busu: [-8.08  2.48 -3.71  2.38]
zire: [-0.26 -1.45 -7.61 -0.83]
sarek: [ 2.33 -3.97 -4.55  0.17]
bavu: [-7.82  0.19  2.05 -2.32]
fizum: [-0.80 -3.37  0.55 -3.63]
nimuf: [-0.80  2.37  2.37 -0.80]
mer: [-3.71 -2.59 -3.71  2.38]
kotot: [1.09 1.09 1.09 1.09]
Dadim: [-3.05 -0.64 -3.01  1.35]
zavug: [4.67 3.20 2.95 3.57]
nava: [-1.85  4.83 -1.61 -4.45]
nurat: [ 1.57  1.97 -0.25  0.33]
places kotot: [1.09]  1 2 3 4
places mer: [-3.71]  1 3
places nimuf: [2.37]  2 3

Bab: [ 2.94 -4.16  4.88 -1.02  3.50  2.99  1.78 -0.61 -2.67 -0.28 -1.76 -0.26
  1.46  2.99 -5.66 -3.67  3.06 -1.10 -4.28 -2.51  5.22  2.23]
fonu: [ 0.28  0.73 -1.36 -3.67 -0.95 -0.66  4.07 -1.00  1.74 -4.06 -2.26 -4.34
 -1.80 -1.45  1.08  2.89  5.75 -6.64 -3.03  2.28 -4.88 -1.33]
Dasi: [ 2.28 -1.45 -1.80 -1.00 -6.64  4.07  1.08  0.73 -0.95  5.75 -4.06 -4.34
 -4.88  2.90 -1.36  1.74  0.28 -3.03 -3.67 -1.33 -2.26 -0.66]
morak: [-1.10  1.78 -1.02  2.99  7.54 -1.76  2.99  2.94 -0.61 -5.66  1.47 -2.67
 -4.28 -0.26 -0.28  3.50  3.06 -2.51 -4.16  5.22 -3.67  4.88]
Kuvoz: [ 1.13  5.59 -4.20  2.26 -1.86 -1.79 -2.44  4.44  3.85  2.30  0.27  0.24
  5.33  1.20  1.45 -1.65 -4.49  0.48  2.86  2.76 -4.18  3.70]
puza: [ 2.94 -4.16  4.88 -1.02  3.50 -0.26  1.78 -0.61 -2.67 -0.28 -1.76 -0.26
  1.46  2.99 -5.66 -3.67  3.06 -1.10 -4.28 -2.51  5.22  7.54]
kuva: [ 2.00 -1.76  2.44  2.87  4.46 -1.86  2.34 -3.96  3.96  1.68  0.50  3.82
  2.71  3.22 -5.78 -1.24  3.00 -1.79  0.33  3.44  5.42  1.90]
Mitov: [ 4.07 -0.96 -1.00 -1.33 -1.77  2.89  0.73  0.28 -4.06 -3.67 -4.88 -1.45
  1.08 -0.66 -6.64 -1.36 -1.80 -2.26 -4.34 -3.03  5.75  2.28]
order: [-5.66  1.47 -2.67 -4.28 -0.26 -0.28  3.50  3.06 -2.51 -4.16  5.22 -3.67
  4.88 -1.10  1.78 -1.02  2.99  7.54 -1.76  2.99  2.94 -0.61]  morak
order: [ 4.88 -1.02  3.50 -0.26  1.78 -0.61 -2.67 -0.28 -1.76 -0.26  1.46  2.99
 -5.66 -3.67  3.06 -1.10 -4.28 -2.51  5.22  7.54  2.94 -4.16]  puza
order: [ 2.28  5.75 -3.03 -4.34 -2.26 -1.80 -1.36 -6.64 -0.66  1.08 -1.45 -4.88
 -3.67 -4.06  0.28  0.73  2.89 -1.77 -1.33 -1.00 -0.96  4.07]  Mitov
order: [-6.64 -4.88 -4.34 -4.06 -3.67 -3.03 -2.26 -1.80 -1.45 -1.36 -1.33 -1.00
 -0.95 -0.66  0.28  0.73  1.08  1.74  2.28  2.89  4.07  5.75]  fonu
places fonu: [5.75]  17
places puza: [-1.76]  11

Bomu: [-3.16 -1.32 -4.84  1.81 -4.46  4.33  0.27 -1.97 -5.96]
mezi: [2.33 1.91 0.04 1.66 2.97 0.25 1.59 0.85 1.74]
dofet: [-0.82  2.28  0.72 -1.24 -1.24 -0.27 -1.24  1.58  1.29]
maros: [-4.64  2.78 -4.64 -3.84  6.43  1.11 -3.84 -4.64  6.42]
Vaka: [ 1.28  2.92  0.01  3.11  4.80  0.07 -0.75  1.70  2.05]
Nalo: [-2.74 -0.88 -3.98 -3.83 -5.46  5.50  0.20 -5.46 -6.91]
places maros: [-3.84]  4 7
places dofet: [1.58]  8
places maros: [6.42]  9
places Bomu: [4.33]  6
order: [ 1.81 -1.97 -4.46  4.33 -1.32 -5.96  0.27 -4.84 -3.16]  Bomu
places Nalo: [-5.46]  5 8
places maros: [1.11]  6

kive: [-1.13  6.56  0.76 -2.91 -2.23 -1.62 -3.01 -1.25  3.15  0.60]
mupu: [ 2.92  2.62 -3.87  1.45  3.62 -1.14  1.94  2.03 -8.36 -1.62]
ketu: [-2.45 -1.33  2.85 -1.37 -1.83 -0.15 -1.83  1.32 -5.90 -4.64]
Fani: [-2.45 -1.33  2.85 -1.37 -1.83 -0.15 -1.83 -0.55  5.40 -0.99]
fup: [-3.01 -2.23  3.15 -1.13 -2.92  0.60 -1.62 -1.25  6.56  0.76]
order: [-0.99 -2.45 -1.33  2.85 -1.37 -1.83 -0.15 -1.83 -0.55  5.40]  Fani
order: [ 0.76  6.56 -1.25 -1.62  0.60 -2.92 -1.13  3.15 -2.23 -3.01]  fup
order: [-1.62 -8.36  2.03  1.94 -1.14  3.62  1.45 -3.87  2.62  2.92]  mupu
order: [-3.01 -2.92 -2.23 -1.62 -1.25 -1.13  0.60  0.76  3.15  6.56]  fup

fefa: [-1.54 -5.81 -5.81  3.39  3.39]
levo: [-3.66 -4.99  2.14 -3.18  6.25]
burek: [ 3.39 -5.81 -5.81  3.38 -1.54]
ruba: [ 1.87 -3.30 -4.19  2.24  1.29]
bizup: [ 2.85 -4.58 -2.67 -5.82  2.96]
Tivef: [-4.20 -5.07  4.41 -0.86  5.34]
Bub: [-2.24  4.75 -1.47  2.19  2.70]
topeg: [-3.00  3.39  2.16 -0.57  5.26]
febe: [-0.91 -3.59 -4.98  3.49  0.32]
lezem: [-2.04 -5.25 -1.67  0.57  0.96]
places fefa: [-5.81]  2 3
order: [ 3.39  3.39 -5.81 -5.81 -1.54]  fefa

Vogo: [-0.42  5.88 -0.76  0.10 -0.75 -3.11]
mul: [-1.75  0.72 -5.40  1.21  3.70 -1.54]
damu: [-0.42  0.10 -0.42  0.10  1.63 -4.52]
Vid: [-0.42  5.88 -0.76  0.10 -0.50 -4.52]
kig: [ 0.09  0.09 -0.75 -0.42 -0.76 -3.11]
gev: [-0.50 -0.50 -0.51  0.10 -0.50 -0.50]
places gev: [0.10]  4
places kig: [0.09]  1 2
order: [-3.11 -0.75  0.10 -0.76  5.88 -0.42]  Vogo
places gev: [-0.50]  1 2 5 6
places damu: [0.10]  2 4

Ser: [0.85 0.85 0.85 0.85 0.84]
pepat: [-2.61 -0.27  2.08  2.62 -0.25]
Sim: [ 2.59  4.06 -1.24  2.63  2.59]
places Sim: [2.63]  4
order: [-1.24  2.59  2.59  2.63  4.06]  Sim
places Ser: [0.85]  1 2 3 4

nuv: [ 3.91  3.54  4.15 -2.69 -2.03  3.24  3.37  0.49  1.02 -3.34  1.85  4.08
  0.39 -2.55  3.66  3.89 -7.03 -2.15]
sov: [-1.84 -5.85  0.78  1.31 -5.85 -1.38  1.40  1.31 -1.03 -4.52 -5.85 -4.27
  1.31  0.67 -4.41  1.43  2.57 -4.98]
nef: [ 2.57  1.32 -4.98 -1.84 -1.03  0.41  2.69  1.82  1.31  0.78  1.43 -5.85
  0.67  0.89 -4.41 -4.52  1.40 -1.38]
order: [-4.52  1.40 -1.38  2.57  1.32 -4.98 -1.84 -1.03  0.41  2.69  1.82  1.31
  0.78  1.43 -5.85  0.67  0.89 -4.41]  nef
places sov: [-5.85]  2 5 11
places sov: [1.31]  4 8 13

gazuf: [-0.74  0.77 -4.40  6.72 -2.47  0.76 -2.46 -0.74  3.19]
tibi: [ 6.73 -2.47 -2.46 -0.74  6.73  0.77 -4.40  3.19 -2.46]
kagob: [ 6.06  1.55  6.05 -1.23  6.05 -2.68 -3.01 -2.68  0.63]
places gazuf: [-2.47]  5
places tibi: [3.19]  8
order: [-0.74 -4.40  6.72  0.76  3.19 -2.46 -2.47 -0.74  0.77]  gazuf
places kagob: [6.05]  3 5
order: [-4.40 -2.47 -2.46 -2.46 -0.74  0.77  3.19  6.73  6.73]  tibi
places gazuf: [0.76]  6

bigu: [-2.73 -2.73  3.30 -1.99 -2.73 -2.67]
Gar: [-6.16 -6.16 -2.67 -2.00 -5.19  3.29]
bidet: [ 3.29 -2.73 -2.73 -2.67 -1.99 -2.73]
order: [-2.73 -2.73 -2.73 -2.67 -1.99  3.29]  bidet
places bidet: [-2.73]  2 3 6
order: [-2.73 -1.99 -2.67 -2.73 -2.73  3.29]  bidet
places Gar: [-6.16]  1 2

pazin: [-0.18 -4.17  2.81 -2.21  0.86  1.60  4.84  5.77 -1.90  0.96  5.12  3.34
  5.55  1.26  0.67  3.05  2.56 -4.91 -3.03  3.64  8.39  0.56 -1.03 -2.03
 -0.33  2.99  0.80 -0.41  0.82 -5.96 -2.81 -0.11  5.06]
zimi: [-0.18  0.80  1.26  3.05 -2.21  0.82  2.81  3.64  0.56 -4.91 -4.93  2.99
  4.84  0.96 -2.81  5.06  2.56  5.55  8.40  1.60  0.67  5.77 -5.96 -4.17
 -3.03  0.86 -0.33 -0.41 -0.11  5.12  3.34 -1.03 -1.90]
Vip: [-6.46  0.78 -2.02 -0.95 -2.02 -0.49 -0.73  5.28 -2.45 -3.32  3.30  3.37
 -0.59 -2.02  3.25 -2.02  1.11 -1.39  2.91 -2.62  1.15 -2.40 -3.01  0.54
 -5.44 -4.21 -2.00 -2.04 -0.59  2.37 -0.59 -1.05  3.69]
nat: [-6.46  0.78  4.91 -0.95 -2.02 -0.49 -0.73  5.28 -2.45 -3.32  3.30  3.37
 -4.28 -2.02  3.25 -3.15  1.11 -1.39  2.91 -2.62  1.15 -2.40 -3.01  0.54
  7.45 -0.67 -0.61  4.51  1.31 -6.00  1.69  5.24 -5.68]
order: [ 1.60 -0.11 -4.93 -0.41 -5.96  5.06  3.34 -0.18 -2.21  5.12  5.77 -2.81
 -1.03  8.40 -0.33  1.26  2.99  0.80  3.64  4.84 -4.17  0.56  0.67  2.56
 -3.03 -1.90  2.81  0.96 -4.91  0.82  3.05  0.86  5.55]  zimi
places Vip: [-2.02]  3 5 14 16

Pul: [-4.52 -2.98  4.47 -0.87  1.62  5.92  0.33  5.40  1.62 -6.53  3.40  5.19
 -6.30 -2.07 -4.28 -3.17 -6.39 -3.64  1.53 -5.12  5.71 -0.91  5.44  6.36
 -5.95  5.63  1.98  1.24 -1.14 -0.66  4.31  5.05 -5.73  2.39 -4.19  1.54
 -4.93 -2.41  2.74 -4.91  4.09  1.54 -3.34  4.18 -5.43 -1.98  4.82  1.61
  0.12  2.03  5.36  0.77  0.01  4.67 -1.36  6.14  1.62  0.01  3.33]
Bam: [ 0.33  5.19 -3.64 -6.53 -2.07  2.74  1.87  2.39 -2.41  0.12  2.03 -4.93
 -1.14  1.62 -5.12  3.43  5.92 -4.19  6.36 -5.43 -0.87  1.53  5.05  6.14
  5.44  4.82 -4.52  1.24 -6.34 -0.66 -5.73 -5.95  0.00  5.63 -3.80  5.05
  1.54  5.71  4.31  1.54  5.40  4.09  1.98  5.05  4.67 -3.34  3.40 -3.17
  3.33  5.36  1.10 -2.98 -1.98 -4.28 -0.91 -6.39 -4.91  4.47 -6.30]
sis: [ 3.96 -1.87 -5.46  3.37 -3.59 -1.88  5.48  5.95 -2.06  5.48 -1.37  5.59
  4.49 -0.81  3.50 -1.06 -4.72 -5.29 -3.33 -5.80 -3.43  0.00  2.19  4.94
  1.50  2.67  0.97 -1.19  6.27  4.25  4.17 -4.09 -6.40 -5.68  1.20  2.72
 -4.57  5.93 -0.76  3.78 -4.38  2.45 -6.48  2.04 -0.87 -0.72 -2.65 -4.40
 -6.25  2.31 -5.05  5.48 -1.03 -2.02  5.57 -1.16  0.71 -1.54 -0.70]
buvol: [ 3.96 -1.87 -5.46  5.59 -3.59 -1.88  5.48  5.95 -2.06  5.48 -1.37  5.59
  4.49 -0.81  3.50 -1.06 -4.72 -5.29 -3.33 -5.80 -3.43  0.00  2.19  4.94
  1.50  2.67  0.97 -1.19  6.27  4.25  4.17 -4.09 -6.40 -5.68  1.20  2.72
 -4.57  5.93 -0.76  3.78 -4.38  2.45 -6.48 -1.37 -0.87 -0.72 -2.65 -4.40
 -1.37  2.31  0.89 -3.63  4.73 -1.37  2.70  5.59  5.07 -4.44  3.06]
order: [ 5.71 -0.91  5.44  6.36 -5.95  5.63  1.98  1.24 -1.14 -0.66  4.31  5.05
 -5.73  2.39 -4.19  1.54 -4.93 -2.41  2.74 -4.91  4.09  1.54 -3.34  4.18
 -5.43 -1.98  4.82  1.61  0.12  2.03  5.36  0.77  0.01  4.67 -1.36  6.14
  1.62  0.01  3.33 -4.52 -2.98  4.47 -0.87  1.62  5.92  0.33  5.40  1.62
 -6.53  3.40  5.19 -6.30 -2.07 -4.28 -3.17 -6.39 -3.64  1.53 -5.12]  Pul
places Pul: [1.62]  5 9 57
places buvol: [-1.37]  11 44 49 54
places Bam: [5.05]  23 36 44

Pok: [-4.59  3.03 -1.83 -1.63 -6.27  6.37  5.82  5.29  3.85 -1.37]
Tos: [ 5.29 -1.63 -1.83  3.85 -1.37 -1.37  5.82 -4.60 -2.61  3.03]
gake: [-5.06 -6.47 -2.59 -1.74 -0.09  5.92 -0.11 -3.99 -6.08  5.47]
potil: [-5.06 -6.47 -2.59 -1.74 -0.09  5.92  4.94 -3.99 -6.08  5.47]
pag: [ 2.82  1.09 -5.06 -0.22  2.09  6.61  6.77  6.72  6.63  1.99]
disim: [ 5.48 -1.74 -6.08 -0.09 -0.11  5.92 -3.99 -5.06 -6.47 -2.59]
places gake: [-3.99]  8
order: [-6.27 -4.59 -1.83 -1.63 -1.37  3.03  3.85  5.29  5.82  6.37]  Pok
places disim: [-6.47]  9
places Tos: [-1.37]  5 6
order: [ 5.47 -5.06 -6.47 -2.59 -1.74 -0.09  5.92 -0.11 -3.99 -6.08]  gake

Teve: [0.59 0.90 1.11 0.84 1.12 1.12 1.64 0.66 1.08 1.26 1.23 0.78 0.97 0.96
 1.08 1.30 0.85 1.41]
Zos: [ 0.28  3.96  3.48 -6.98 -6.98 -2.79 -6.98  0.25  3.13 -5.77 -3.54  0.91
 -0.37  3.35  2.74 -6.28 -4.86 -4.34]
ful: [1.97 1.52 1.51 1.54 2.92 2.41 2.68 2.23 1.57 2.69 2.45 2.68 2.15 1.60
 1.80 2.78 2.86 2.45]
gavas: [-1.27 -2.84  2.13  1.20  3.46  2.55  2.07 -0.99  1.15 -3.23  2.40 -2.94
  1.55  1.15 -4.09  0.03 -0.34  2.83]
tof: [ 0.82 -0.41  0.27 -0.41 -2.75 -2.01  0.81  0.42 -0.76  0.27 -0.41  0.85
 -1.15  0.30  0.27 -1.34 -0.55 -2.59]
places gavas: [1.15]  9 14
places tof: [0.27]  3 10 15
places Teve: [0.90]  2
places Zos: [-6.98]  4 5 7
places tof: [0.82]  1

soz: [-7.85  0.30  0.91  3.90]
Bepo: [-1.54  0.45 -2.41 -1.40]
pab: [-7.63  0.46 -0.59  2.69]
babev: [ 1.08 -0.88 -0.42  1.29]
fizop: [-1.72 -0.26  0.40  1.71]
kuden: [-0.89 -0.56 -1.67  0.99]
sose: [-3.01  0.30  0.30  0.30]
geza: [ 1.30  1.08 -0.42 -0.88]
duviz: [ 1.04 -0.12 -3.10 -1.78]
places sose: [0.30]  2 3 4
order: [-0.88 -0.42  1.08  1.29]  babev
order: [ 0.40 -1.72  1.71 -0.26]  fizop

susas: [ 4.15  6.02  2.80 -4.71 -3.53  2.80  4.15 -7.41  0.52 -2.25  7.17 -3.61
 -5.65  2.98  2.80  4.15]
belar: [ 5.21 -5.04  0.52 -4.65 -2.65  7.43  2.41  1.54 -3.17 -4.42 -0.04 -2.94
  0.17 -0.03  1.71 -0.38]
balo: [ 0.98 -6.20  4.16 -0.41 -2.67  1.18 -7.22 -2.91  0.63  4.38 -7.22  0.62
  0.63  1.35  2.73 -7.35]
places susas: [4.15]  1 7 16
order: [-5.04 -4.65 -4.42 -3.17 -2.94 -2.65 -0.38 -0.04 -0.03  0.17  0.52  1.54
  1.71  2.41  5.21  7.43]  belar
order: [-4.42 -4.65 -2.65 -5.04  7.43 -0.38 -2.94 -3.17  5.21 -0.04  2.41  1.54
  0.17 -0.03  0.52  1.71]  belar
places balo: [0.63]  9 13

